Below is a small trained network, with its code and all its weights. Each question gives an input and a class and asks what happens when units are switched off, that is, made to give their printed mean instead of their output.

import numpy as np


def w(rows, s, z=0):
    codes = np.array(rows[::2]) - 128.0
    scale = np.full(codes.shape[1], s)
    scale[-1] = z or s
    return codes * scale


def f(y):
    return np.maximum(y, 0)


def log_softmax(a):
    a = a - a.max(-1, keepdims=True)
    return a - np.log(np.exp(a).sum(-1, keepdims=True))


def net(x, mask):
    res = np.array(x, float).reshape(1, 6) / 4 @ E
    y = f(res @ A[0][:, :-1].T + A[0][:, -1])
    res = res + np.where(mask, y, B[0][:, -1]) @ B[0][:, :-1]
    return log_softmax(res[-1] @ U[:, :-1].T + U[:, -1])


A, B = {}, {}
E = w([
[237,237,231,46,217,215,203,176,156],'x0',
[125,127,129,127,124,133,131,128,131],'x1',
[128,128,127,133,125,136,128,127,129],'x2',
[127,128,129,124,131,122,129,129,127],'x3',
[56,215,32,49,214,147,55,18,254],'x4',
[38,73,181,44,197,227,22,207,43],'x5',
],0.0075)
A[0] = w([
[212,175,96,189,81,47,209,59,193,235],'neuron 0',
[41,207,60,26,212,181,27,60,222,137],'neuron 1',
[54,26,151,143,104,166,43,188,36,202],'neuron 2',
[252,252,239,45,216,215,219,181,170,138],'neuron 3',
[246,241,167,96,170,147,230,118,206,179],'neuron 4',
[89,212,35,95,195,104,89,18,251,159],'neuron 5',
[33,27,30,191,52,48,52,71,125,251],'neuron 6',
[196,46,172,205,57,91,185,188,38,255],'neuron 7',
[143,117,29,216,38,19,171,36,202,230],'neuron 8',
[204,182,221,33,213,238,139,229,60,147],'neuron 9',
[221,161,79,201,83,67,228,52,194,241],'neuron 10',
[234,191,79,197,58,39,230,51,205,244],'neuron 11',
[20,23,33,204,52,52,45,92,97,250],'neuron 12',
[20,40,185,40,204,226,4,214,42,161],'neuron 13',
[157,50,191,200,47,109,163,210,24,241],'neuron 14',
[207,82,229,163,85,162,188,219,31,243],'neuron 15',
[45,234,33,44,214,146,49,2,243,131],'neuron 16',
[138,236,107,32,236,194,95,63,233,103],'neuron 17',
],0.0066,0.0063)
B[0] = w([
[154,175,84,237,35,49,226,81,181,212],'neuron 0',
[132,193,123,63,212,215,42,18,249,237],'neuron 1',
[74,34,65,37,146,182,77,158,49,208],'neuron 2',
[242,242,247,129,151,204,189,171,135,240],'neuron 3',
[233,247,199,210,38,112,172,108,137,214],'neuron 4',
[140,192,38,179,97,179,221,18,238,226],'neuron 5',
[5,15,4,126,154,124,139,57,183,230],'neuron 6',
[73,62,206,205,40,28,96,237,27,232],'neuron 7',
[38,76,74,238,125,36,227,117,205,221],'neuron 8',
[222,127,228,65,228,223,192,213,120,230],'neuron 9',
[87,160,163,249,25,16,168,188,150,217],'neuron 10',
[140,202,150,255,12,6,215,142,172,228],'neuron 11',
[11,4,18,109,92,72,29,119,86,232],'neuron 12',
[113,57,91,2,207,244,31,121,60,243],'neuron 13',
[84,46,147,116,87,77,82,237,16,232],'neuron 14',
[175,102,211,127,148,124,219,239,20,236],'neuron 15',
[101,190,28,93,189,218,107,8,251,248],'neuron 16',
[202,226,178,149,123,175,79,23,241,223],'neuron 17',
],0.0069,0.017)
U = w([
[46,54,127,215,54,27,145,198,94,225],'0',
[65,38,79,38,101,139,20,189,3,238],'1',
[47,116,18,170,120,111,207,25,225,184],'2',
[53,69,29,34,197,203,27,30,174,1],'3',
[219,204,238,193,54,73,203,210,62,126],'4',
[210,85,208,49,220,217,236,221,40,144],'5',
[242,236,154,178,64,150,174,39,211,11],'6',
[192,193,214,27,236,223,33,84,198,39],'7',
],0.0066,0.004)

Each question gives the input, the list of numbers given to net, and the class t.
The units are the neurons (one row each of A and B). Each row of codes is followed by its name. A weight is (code - 128) times the scale printed after its matrix; where a second scale follows, it is the last column's (A, B and U).
mask holds one flag per neuron, in row order. A switched-off neuron (its flag False) gives its mean, the last column of its row in B, instead of its output. The means were averaged over made-up inputs and are rounded, as every weight is.
A unit's drop is (log p(t) with every unit on - log p(t) with that unit switched off) / (log p(t) with every unit on - log p(t) with every unit switched off).
The circuit of an input: a set's keep is (log p(t) with only the set's units on - log p(t) with every unit switched off) / (log p(t) with every unit on - log p(t) with every unit switched off). Starting from the 12 units with the biggest drops (on a tie, the unit counted first), units are removed one at a time, each time the one whose removal leaves the highest keep (on an exact tie, the one counted first), for as long as the keep stays at least 0.8.
circuit, biggest first: the units of the circuit, biggest drop first
k most important neurons: the k neurons with the biggest drops, biggest first
drop of u: that unit's drop, to one decimal
input [1,4,-6,1,7,-7], class 6: circuit, biggest first : (neuron 4)
input [-5,3,6,-4,0,-6], class 0: 3 most important neurons : (neuron 16; neuron 1; neuron 10)
input [8,6,-5,-1,-1,1], class 5: 2 most important neurons : (neuron 9; neuron 11)
input [8,-2,7,-4,-1,0], class 4: 2 most important neurons : (neuron 4; neuron 13)
input [-7,-4,0,6,0,-3], class 0: 2 most important neurons : (neuron 16; neuron 1)
input [0,5,-6,-3,-5,-6], class 0: 3 most important neurons : (neuron 3; neuron 8; neuron 9)
input [-5,-8,-6,-6,0,-1], class 0: 2 most important neurons : (neuron 16; neuron 1)
input [8,6,1,-3,0,2], class 5: 2 most important neurons : (neuron 9; neuron 16)
input [2,-3,1,5,0,-3], class 4: 2 most important neurons : (neuron 16; neuron 1)
input [3,5,3,-3,0,6], class 5: 2 most important neurons : (neuron 16; neuron 9)
input [-6,5,4,1,1,3], class 3: drop of neuron 6 : 0.1
input [-2,1,7,-8,1,5], class 3: drop of neuron 15 : 0.1
input [-1,-4,-4,7,2,2], class 3: drop of neuron 4 : 0.0
input [-8,4,-4,4,8,1], class 3: circuit, biggest first : (neuron 1)
input [2,5,-5,-1,-3,0], class 4: drop of neuron 13 : 0.3
